Below is a small trained network, with its code and all its weights. Each question gives an input and a class and asks what happens when units are switched off, that is, made to give their printed mean instead of their output.

import numpy as np


def w(rows, s, z=0):
    codes = np.array(rows[::2]) - 128.0
    scale = np.full(codes.shape[1], s)
    scale[-1] = z or s
    return codes * scale


def f(y):
    return y / 2 * (1 + np.tanh(0.7978845608 * (y + 0.044715 * y**3)))


def log_softmax(a):
    a = a - a.max(-1, keepdims=True)
    return a - np.log(np.exp(a).sum(-1, keepdims=True))


def net(x, mask):
    res = np.array(x, float).reshape(1, 4) / 4 @ E
    y = f(res @ A[0][:, :-1].T + A[0][:, -1])
    res = res + np.where(mask, y, B[0][:, -1]) @ B[0][:, :-1]
    return log_softmax(res[-1] @ U[:, :-1].T + U[:, -1])


A, B = {}, {}
E = w([
[184,112,167,16],'x0',
[128,36,121,192],'x1',
[112,132,254,184],'x2',
[52,85,91,124],'x3',
],0.0061)
A[0] = w([
[134,131,53,116,206],'neuron 0',
[167,140,204,80,211],'neuron 1',
[135,124,106,97,167],'neuron 2',
[110,23,61,154,206],'neuron 3',
[76,138,134,115,163],'neuron 4',
[72,145,127,126,175],'neuron 5',
[158,4,105,164,220],'neuron 6',
[115,111,119,128,120],'neuron 7',
[71,44,181,182,222],'neuron 8',
[154,155,3,96,167],'neuron 9',
[24,172,68,116,206],'neuron 10',
[177,90,221,28,201],'neuron 11',
[139,182,213,216,229],'neuron 12',
[133,163,85,73,252],'neuron 13',
[196,175,121,38,242],'neuron 14',
],0.014,0.0029)
B[0] = w([
[116,71,118,97,201],'neuron 0',
[188,182,148,158,212],'neuron 1',
[135,110,107,122,154],'neuron 2',
[96,149,89,29,240],'neuron 3',
[135,116,165,123,144],'neuron 4',
[130,112,170,122,153],'neuron 5',
[72,174,51,78,233],'neuron 6',
[128,131,129,114,132],'neuron 7',
[58,185,165,113,239],'neuron 8',
[127,25,100,125,250],'neuron 9',
[145,73,226,94,219],'neuron 10',
[236,202,158,105,252],'neuron 11',
[55,112,97,252,246],'neuron 12',
[160,70,100,124,210],'neuron 13',
[214,134,61,122,254],'neuron 14',
],0.032,0.0069)
U = w([
[119,212,194,155,2],'0',
[217,161,104,138,130],'1',
[53,177,105,69,174],'2',
[70,130,126,237,206],'3',
[139,8,90,115,124],'4',
[87,109,254,129,137],'5',
],0.0075,0.003)

Each question gives the input, the list of numbers given to net, and the class t.
The units are the neurons (one row each of A and B). Each row of codes is followed by its name. A weight is (code - 128) times the scale printed after its matrix; where a second scale follows, it is the last column's (A, B and U).
mask holds one flag per neuron, in row order. A switched-off neuron (its flag False) gives its mean, the last column of its row in B, instead of its output. The means were averaged over made-up inputs and are rounded, as every weight is.
A unit's drop is (log p(t) with every unit on - log p(t) with that unit switched off) / (log p(t) with every unit on - log p(t) with every unit switched off).
The circuit of an input: a set's keep is (log p(t) with only the set's units on - log p(t) with every unit switched off) / (log p(t) with every unit on - log p(t) with every unit switched off). Starting from the 12 units with the biggest drops (on a tie, the unit counted first), units are removed one at a time, each time the one whose removal leaves the highest keep (on an exact tie, the one counted first), for as long as the keep stays at least 0.8.
circuit, biggest first: the units of the circuit, biggest drop first
unit that matters most: the unit with the biggest drop
top k neurons: the k neurons with the biggest drops, biggest first
drop when u is switched off: that unit's drop, to one decimal
input [1,-2,4,2], class 0: unit that matters most : neuron 9
input [-3,-8,3,3], class 5: circuit, biggest first : (neuron 10; neuron 14)
input [1,3,3,-3], class 3: circuit, biggest first : (neuron 12; neuron 3)
input [0,-5,-2,-2], class 4: top 4 neurons : (neuron 11; neuron 13; neuron 9; neuron 8)
input [4,3,8,8], class 0: top 3 neurons : (neuron 11; neuron 9; neuron 0)
input [2,-8,5,8], class 5: circuit, biggest first : (neuron 10; neuron 6)
input [2,8,-6,0], class 2: top 2 neurons : (neuron 6; neuron 3)
input [8,8,8,-5], class 0: top 2 neurons : (neuron 11; neuron 8)
input [-3,-3,0,-6], class 3: top 2 neurons : (neuron 11; neuron 12)
input [4,-7,-7,-4], class 4: top 3 neurons : (neuron 9; neuron 13; neuron 0)
input [2,-1,6,0], class 0: top 3 neurons : (neuron 11; neuron 9; neuron 1)
input [-8,6,-7,-3], class 2: top 2 neurons : (neuron 3; neuron 6)
input [7,3,-1,5], class 1: drop when neuron 11 is switched off : 0.7
input [1,6,8,-7], class 3: circuit, biggest first : (neuron 12)
input [3,-6,-8,-4], class 4: drop when neuron 9 is switched off : 1.6
input [8,-2,-1,7], class 1: drop when neuron 3 is switched off : 0.0
input [-5,1,7,-4], class 3: drop when neuron 12 is switched off : 0.1
